Each row, then roughly how far along a hidden order it lies, from 0 to 10:
[138,167,384,354,65,48,-100,-3,96,7,-73,96,49,-42,53,18,51,37,-21,-49,12,-65,14,3,-18,-34,-30,6,28,27,-150,-387,307,151,3,-26,-6] | 10
[-32,-63,46,-27,-41,-2,12,13,-395,-270,-468,17,17,-2,-398,445,81,369,14,-2,0,3,183,-2,-8,5,4,-2,-224,-8,-3,140,-36,-46,-14,324,2] | 0
[88,-94,-64,42,-22,-37,-41,-56,182,-56,-51,-152,999,536,-153,141,23,-231,57,-43,-96,-105,15,-27,-98,7,-20,1,105,35,-22,-264,-188,200,24,51,-27] | 2
[-88,-98,309,327,236,32,289,14,-277,78,143,-145,-69,56,-200,-8,-224,-270,68,113,-42,130,-33,-13,6,76,73,-19,-149,-76,394,-198,-693,-390,-54,313,13] | 9
[-26,128,18,-7,59,39,-36,11,-372,159,-162,-235,105,-71,3,271,-204,278,-83,-19,69,32,4,24,63,-30,-20,3,232,432,-135,-999,367,-3,29,158,17] | 4
[246,693,502,92,-13,-56,52,-14,32,30,6,-29,50,60,-67,19,-20,-137,37,50,-32,14,-7,-8,-17,20,8,-2,3,-46,93,-44,-205,-59,-17,139,8] | 10
[64,-72,-3,-30,-30,-70,33,-162,-468,-100,220,36,138,355,-321,869,242,-225,59,-40,-92,-49,81,-21,-66,16,4,-4,194,64,86,671,-267,80,31,366,-15] | 1
[-39,-62,73,-42,3,-47,59,211,-250,-1,-379,77,-25,27,-6,886,-271,-146,38,33,-49,20,-155,-14,-25,26,21,28,47,-329,309,-43,-265,-73,-13,234,-4] | 5
[-25,-11,118,101,256,493,420,26,-253,62,195,-73,-29,-3,-31,55,-32,-12,6,18,37,113,-43,8,57,37,48,-9,-71,-57,151,110,-295,-325,-49,36,24] | 8
[797,384,27,45,-45,-25,-14,-47,125,0,-13,-31,188,39,-108,39,14,-159,44,-18,-64,-39,21,-19,-52,10,-3,-7,-22,-4,44,-136,-145,94,5,202,110] | 10
[-35,42,6,-36,-13,18,44,223,384,235,-94,54,76,-45,-136,373,-401,89,-21,16,17,3,220,9,18,-15,-9,0,349,283,-22,-167,148,-23,-11,-362,7] | 5
[28,-67,-18,-1,-3,-14,39,-33,-153,37,-165,-528,486,46,-137,252,-350,-150,34,-14,-64,-23,19,-17,-13,12,4,-1,174,296,98,-999,-148,21,2,19,-9] | 3
[155,34,-29,-7,-6,15,-91,-136,357,106,-120,39,-67,-5,-92,4,-363,98,-21,-21,7,-29,41,6,0,-22,-10,4,77,-242,-141,-99,201,440,231,-261,53] | 10

Part 2:
[-67,99,-89,159,536,90,291,-129,325,99,363,-55,-11,-123,281,-198,-251,110,-48] | 3
[-143,-1,-74,324,-81,285,371,-174,137,119,291,-25,-826,-457,496,361,-250,-135,-173] | 1
[-105,32,138,-94,696,-257,-49,158,81,-31,-37,195,422,83,-102,-169,239,189,43] | 8
[-58,-30,75,160,367,-47,-35,-31,-79,5,-63,171,-57,-105,37,181,130,3,-30] | 6
[35,39,-165,308,241,327,267,-184,119,163,559,-109,-341,-356,434,79,-396,-30,-123] | 0
[29,14,27,118,753,-52,-19,23,-92,44,200,180,154,-17,25,-25,61,129,-32] | 6
[-17,-29,111,32,515,-151,-115,110,-206,6,28,264,54,-30,-51,116,218,72,-15] | 7
[-27,-5,171,-140,451,-284,-125,145,-130,-36,-101,256,261,203,-202,-76,259,152,33] | 10
[-57,68,-118,226,345,197,353,-158,239,131,458,-67,-310,-250,386,-26,-294,35,-115] | 1
[-46,-23,174,-54,439,-227,-116,127,-213,-18,-56,294,85,73,-122,37,297,115,7] | 9
[-105,-10,180,-38,593,-213,-60,130,-94,-16,-26,268,95,3,-42,46,265,118,0] | 8
[35,1,55,75,675,-116,-115,51,-180,24,125,209,248,29,-85,-30,111,121,-4] | 7
[66,40,-52,179,672,-7,102,-81,-39,70,262,89,126,-27,47,-94,-77,97,-41] | 5
[-56,65,-42,203,618,49,273,-114,137,102,371,84,-217,-147,240,-32,-135,102,-97] | 4
[-264,-55,-7,407,-504,300,418,-207,80,112,170,35,-999,-623,618,696,-150,-256,-231] | 1
[-92,22,-92,231,108,224,304,-190,130,116,337,-6,-627,-324,414,197,-233,-60,-140] | 2
[-106,50,-81,240,201,205,355,-168,228,116,365,-41,-509,-351,397,95,-248,-7,-124] | 2
[-39,41,21,167,698,-41,140,-38,12,75,285,167,-71,-129,145,-24,-20,130,-84] | 5
[-25,22,157,-159,636,-294,-112,156,-94,-31,-18,218,413,215,-226,-196,273,212,46] | 10
[-31,41,-42,208,509,40,141,-96,95,70,206,68,-145,-117,143,-37,-80,58,-68] | 4
[-63,68,-73,160,468,79,209,-107,262,61,178,-71,60,-48,176,-142,-177,55,-38] | 3
[-133,17,100,106,556,-96,72,22,64,25,28,168,6,-112,121,57,119,77,-44] | 6
[40,-25,12,245,485,-3,-33,-29,-215,50,141,205,-108,-107,40,167,53,27,-60] | 5
[-12,24,-114,275,105,254,248,-194,86,113,317,-40,-474,-255,310,134,-264,-57,-118] | 2
[274,63,-232,246,691,178,132,-198,-200,174,738,54,-34,-40,140,-159,-354,131,-108] | 2
[-91,53,88,32,806,-148,48,90,123,17,88,133,386,1,24,-169,111,197,12] | 6
[-185,-26,212,-44,352,-228,-20,144,-71,-26,-123,282,-85,-31,-23,154,326,81,-16] | 9
[-22,0,176,-151,481,-306,-113,134,-203,-32,-16,302,155,194,-196,-70,287,174,19] | 10
[30,82,-191,222,398,273,265,-151,242,136,504,-163,-23,-229,332,-135,-387,35,-68] | 0
